Below is a small trained network, with its code and all its weights. Each question gives an input and a target symbol and asks what happens when units are switched off, that is, made to give their printed mean instead of their output.

import numpy as np


def w(rows, s, z=0):
    codes = np.array(rows[::2]) - 128.0
    scale = np.full(codes.shape[1], s)
    scale[-1] = z or s
    return codes * scale


def norm(h):
    return h / np.sqrt((h * h).mean(-1, keepdims=True) + 1e-5)


def f(y):
    return y / 2 * (1 + np.tanh(0.7978845608 * (y + 0.044715 * y**3)))


def softmax(a):
    e = np.exp(a - a.max(-1, keepdims=True))
    return e / e.sum(-1, keepdims=True)


def log_softmax(a):
    a = a - a.max(-1, keepdims=True)
    return a - np.log(np.exp(a).sum(-1, keepdims=True))


def net(x, mask):
    ids = ['αβγεζηθλξπτφω'.index(c) for c in x.split()]
    T = len(ids)
    res = E[ids] + P[:T]
    r = norm(res)
    for j in range(2):
        rows = slice(3 * j, 3 * j + 3)
        q, k, v = (r @ M[0][rows].T for M in (Q, K, V))
        z = softmax(np.where(np.tri(T) > 0, q @ k.T / 3**0.5, -1e9)) @ v
        o = O[0][rows]
        res = res + np.where(mask[j], z, o[:, -1]) @ o[:, :-1]
    y = f(norm(res) @ A[0][:, :-1].T + A[0][:, -1])
    res = res + np.where(mask[2:18], y, B[0][:, -1]) @ B[0][:, :-1]
    return log_softmax(norm(res)[-1] @ U[:, :-1].T + U[:, -1])


Q, K, V, O, A, B = {}, {}, {}, {}, {}, {}
E = w([
[129,126,162,107],'α',
[127,127,157,102],'β',
[148,100,133,148],'γ',
[141,117,109,139],'ε',
[125,129,155,104],'ζ',
[174,81,82,178],'η',
[142,108,163,128],'θ',
[134,127,106,129],'λ',
[122,141,128,101],'ξ',
[125,133,149,102],'π',
[131,123,165,109],'τ',
[54,101,215,201],'φ',
[48,120,134,253],'ω',
],0.015)
P = w([
[122,145,110,152],'0',
[255,205,93,196],'1',
[74,118,123,136],'2',
[116,116,116,111],'3',
[147,193,117,181],'4',
[196,167,108,138],'5',
[18,80,112,116],'6',
[127,116,124,81],'7',
],0.0099)
Q[0] = w([
[117,155,143,191],'H0',
[105,103,133,79],'H0',
[122,81,134,132],'H0',
[139,114,132,76],'H1',
[6,39,107,161],'H1',
[60,210,163,224],'H1',
],0.011)
K[0] = w([
[127,101,121,72],'H0',
[158,139,124,110],'H0',
[162,186,129,139],'H0',
[185,139,101,127],'H1',
[130,213,152,190],'H1',
[7,108,136,178],'H1',
],0.017)
V[0] = w([
[90,137,158,156],'H0',
[185,111,173,102],'H0',
[164,96,78,77],'H0',
[129,86,8,130],'H1',
[186,22,193,161],'H1',
[159,144,88,42],'H1',
],0.016)
O[0] = w([
[151,43,164,124,171],'H0',
[61,171,79,121,158],'H0',
[51,174,55,122,28],'H0',
[1,16,166,220,3],'H1',
[48,75,41,10,188],'H1',
[59,220,122,188,11],'H1',
],0.0094,0.0059)
A[0] = w([
[78,105,96,127,158],'N0',
[152,133,111,120,39],'N1',
[139,8,37,191,62],'N2',
[185,66,173,110,174],'N3',
[136,128,175,85,111],'N4',
[140,72,175,109,193],'N5',
[146,103,138,90,106],'N6',
[64,142,182,173,137],'N7',
[117,119,185,209,88],'N8',
[153,165,68,135,117],'N9',
[121,132,49,30,173],'N10',
[158,118,184,101,96],'N11',
[208,168,130,186,106],'N12',
[75,123,126,219,98],'N13',
[156,122,195,150,254],'N14',
[132,131,85,129,153],'N15',
],0.011,0.0045)
B[0] = w([
[154,89,51,155,144],'N0',
[117,133,95,89,121],'N1',
[254,182,87,158,168],'N2',
[129,95,220,154,214],'N3',
[94,115,194,83,148],'N4',
[132,109,181,164,192],'N5',
[56,163,179,124,157],'N6',
[45,95,123,121,144],'N7',
[62,117,160,61,154],'N8',
[186,126,124,123,147],'N9',
[113,107,154,175,253],'N10',
[66,155,161,108,151],'N11',
[86,144,68,168,176],'N12',
[64,159,92,92,147],'N13',
[69,158,195,129,201],'N14',
[163,120,127,130,142],'N15',
],0.0081)
U = w([
[158,180,126,78,64],'α',
[143,199,129,113,76],'β',
[90,12,86,106,62],'γ',
[47,84,119,181,141],'ε',
[152,205,143,120,109],'ζ',
[78,81,59,167,253],'η',
[125,83,61,6,130],'θ',
[46,113,141,203,125],'λ',
[55,207,157,234,164],'ξ',
[136,216,135,177,144],'π',
[165,161,96,63,75],'τ',
[154,78,192,75,75],'φ',
[168,60,212,198,135],'ω',
],0.013,0.0055)

Each question gives the input, a string of symbols that net reads in full, and the target symbol t.
The units are the heads (3 rows each of Q, K, V and O) and the neurons (one row each of A and B). Each row of codes is followed by its name. A weight is (code - 128) times the scale printed after its matrix; where a second scale follows, it is the last column's (O, A, B and U).
mask holds one flag per unit, heads first, then neurons. A switched-off unit (its flag False) gives its mean, the last column of its rows in O or B, instead of its output. The means were averaged over made-up inputs and are rounded, as every weight is.
A unit's drop is (log p(t) with every unit on - log p(t) with that unit switched off) / (log p(t) with every unit on - log p(t) with every unit switched off).
The circuit of an input: a set's keep is (log p(t) with only the set's units on - log p(t) with every unit switched off) / (log p(t) with every unit on - log p(t) with every unit switched off). Starting from the 12 units with the biggest drops (on a tie, the unit counted first), units are removed one at a time, each time the one whose removal leaves the highest keep (on an exact tie, the one counted first), for as long as the keep stays at least 0.8.
units of the circuit, in order: the units of the circuit, biggest drop first
unit that matters most: the unit with the biggest drop
heads that matter: for each layer, one digit per head in row order, 1 if its drop is at least 0.15 and else 0, layers parted by /
drop of u: that unit's drop, to one decimal
input ξ ζ π, target ξ: unit that matters most => H1
input λ θ ξ θ π ξ λ, target π: heads that matter => 01
input α η η θ, target η: heads that matter => 11
input β θ ξ θ θ η ζ, target θ: heads that matter => 11
input λ φ π γ γ β, target γ: heads that matter => 01
input γ θ η β ε, target η: heads that matter => 11
input ω η π, target ω: units of the circuit, in order => [H1; N3]
input ω τ π ω ω ξ, target ω: heads that matter => 10
input ξ ω ξ ξ ω ζ, target ξ: heads that matter => 01
input ε η ω γ ξ, target ω: heads that matter => 01
input τ π τ η θ π, target η: heads that matter => 01
input ε θ λ θ, target θ: heads that matter => 11
input η ξ φ ζ τ θ θ β, target θ: heads that matter => 11
input λ θ γ ω η γ γ, target η: unit that matters most => H0
input ω θ ω, target ω: heads that matter => 00
input θ ξ θ τ, target ξ: heads that matter => 01
input α η π γ, target η: drop of H0 => 0.3
input ζ λ ξ π η θ, target π: drop of N2 => 0.0
input η ω π ξ φ ξ θ η, target ξ: drop of H1 => 0.8
input η λ θ π β ε ζ η, target η: drop of H1 => 0.7
input α η ζ ω ω, target ω: units of the circuit, in order => [H1]
